Below is a small trained network, with its code and all its weights. Each question gives an input and a class and asks what happens when units are switched off, that is, made to give their printed mean instead of their output.

import numpy as np


def w(rows, s, z=0):
    codes = np.array(rows[::2]) - 128.0
    scale = np.full(codes.shape[1], s)
    scale[-1] = z or s
    return codes * scale


def f(y):
    return np.maximum(y, 0)


def log_softmax(a):
    a = a - a.max(-1, keepdims=True)
    return a - np.log(np.exp(a).sum(-1, keepdims=True))


def net(x, mask):
    res = np.array(x, float).reshape(1, 8) / 4 @ E
    y = f(res @ A[0][:, :-1].T + A[0][:, -1])
    res = res + np.where(mask, y, B[0][:, -1]) @ B[0][:, :-1]
    return log_softmax(res[-1] @ U[:, :-1].T + U[:, -1])


A, B = {}, {}
E = w([
[129,128,127,127,129],'x0',
[156,30,102,178,167],'x1',
[237,116,123,88,52],'x2',
[124,125,126,125,125],'x3',
[115,93,249,70,150],'x4',
[132,130,130,130,131],'x5',
[133,131,130,131,133],'x6',
[128,128,128,129,128],'x7',
],0.017)
A[0] = w([
[120,77,252,73,149,146],'neuron 0',
[155,116,95,171,130,167],'neuron 1',
[144,83,157,117,127,88],'neuron 2',
[105,107,109,155,166,149],'neuron 3',
[107,152,114,127,154,250],'neuron 4',
[111,165,166,94,104,157],'neuron 5',
[222,107,129,92,53,138],'neuron 6',
[132,144,129,134,117,122],'neuron 7',
[142,151,122,91,96,154],'neuron 8',
[117,165,112,135,134,204],'neuron 9',
[147,23,106,154,161,136],'neuron 10',
[115,186,134,121,105,192],'neuron 11',
[156,127,84,133,88,149],'neuron 12',
],0.018,0.012)
B[0] = w([
[136,123,212,80,174,254],'neuron 0',
[128,103,81,146,118,183],'neuron 1',
[156,103,172,117,117,160],'neuron 2',
[93,103,130,150,141,178],'neuron 3',
[75,168,140,163,109,186],'neuron 4',
[135,175,112,93,168,184],'neuron 5',
[230,117,88,85,115,226],'neuron 6',
[133,143,126,132,129,138],'neuron 7',
[162,159,106,114,114,173],'neuron 8',
[90,154,122,148,108,173],'neuron 9',
[127,7,139,176,139,215],'neuron 10',
[134,174,136,133,103,184],'neuron 11',
[150,132,88,136,121,181],'neuron 12',
],0.017,0.028)
U = w([
[39,214,111,190,44,252],'0',
[44,200,202,85,211,129],'1',
[39,41,75,223,130,152],'2',
[62,28,228,156,208,72],'3',
[194,199,50,121,51,134],'4',
[212,177,146,25,170,150],'5',
[201,28,33,164,108,75],'6',
[229,2,195,86,116,13],'7',
],0.0079,0.0035)

Each question gives the input, the list of numbers given to net, and the class t.
The units are the neurons (one row each of A and B). Each row of codes is followed by its name. A weight is (code - 128) times the scale printed after its matrix; where a second scale follows, it is the last column's (A, B and U).
mask holds one flag per neuron, in row order. A switched-off neuron (its flag False) gives its mean, the last column of its row in B, instead of its output. The means were averaged over made-up inputs and are rounded, as every weight is.
A unit's drop is (log p(t) with every unit on - log p(t) with that unit switched off) / (log p(t) with every unit on - log p(t) with every unit switched off).
The circuit of an input: a set's keep is (log p(t) with only the set's units on - log p(t) with every unit switched off) / (log p(t) with every unit on - log p(t) with every unit switched off). Starting from the 12 units with the biggest drops (on a tie, the unit counted first), units are removed one at a time, each time the one whose removal leaves the highest keep (on an exact tie, the one counted first), for as long as the keep stays at least 0.8.
circuit, biggest first: the units of the circuit, biggest drop first
unit that matters most: the unit with the biggest drop
top k neurons: the k neurons with the biggest drops, biggest first
drop when u is switched off: that unit's drop, to one decimal
input [-1,-1,0,1,4,1,-1,-6], class 1: unit that matters most : neuron 6
input [-3,-4,-7,-8,1,-1,-4,1], class 1: top 3 neurons : [neuron 1; neuron 5; neuron 12]
input [4,0,1,-6,-3,-7,-4,8], class 4: circuit, biggest first : [neuron 10; neuron 0]
input [7,-2,2,2,-2,2,-4,0], class 4: circuit, biggest first : [neuron 0; neuron 10]
input [-8,5,-1,8,-3,2,8,8], class 2: circuit, biggest first : [neuron 6; neuron 0]
input [-6,-1,-3,-6,3,5,-4,0], class 1: top 2 neurons : [neuron 10; neuron 6]
input [-6,8,5,0,0,-2,-1,4], class 6: top 2 neurons : [neuron 0; neuron 1]
input [5,-2,-3,-5,3,4,2,4], class 1: top 2 neurons : [neuron 10; neuron 6]
input [7,-1,-5,-1,0,-4,-8,3], class 0: top 2 neurons : [neuron 0; neuron 10]
input [-3,3,-2,-7,8,7,0,0], class 3: drop when neuron 6 is switched off : 0.5
input [6,-1,5,-4,-6,4,7,8], class 4: drop when neuron 10 is switched off : 0.9
input [2,2,-1,-8,2,5,7,-2], class 3: drop when neuron 6 is switched off : 0.7
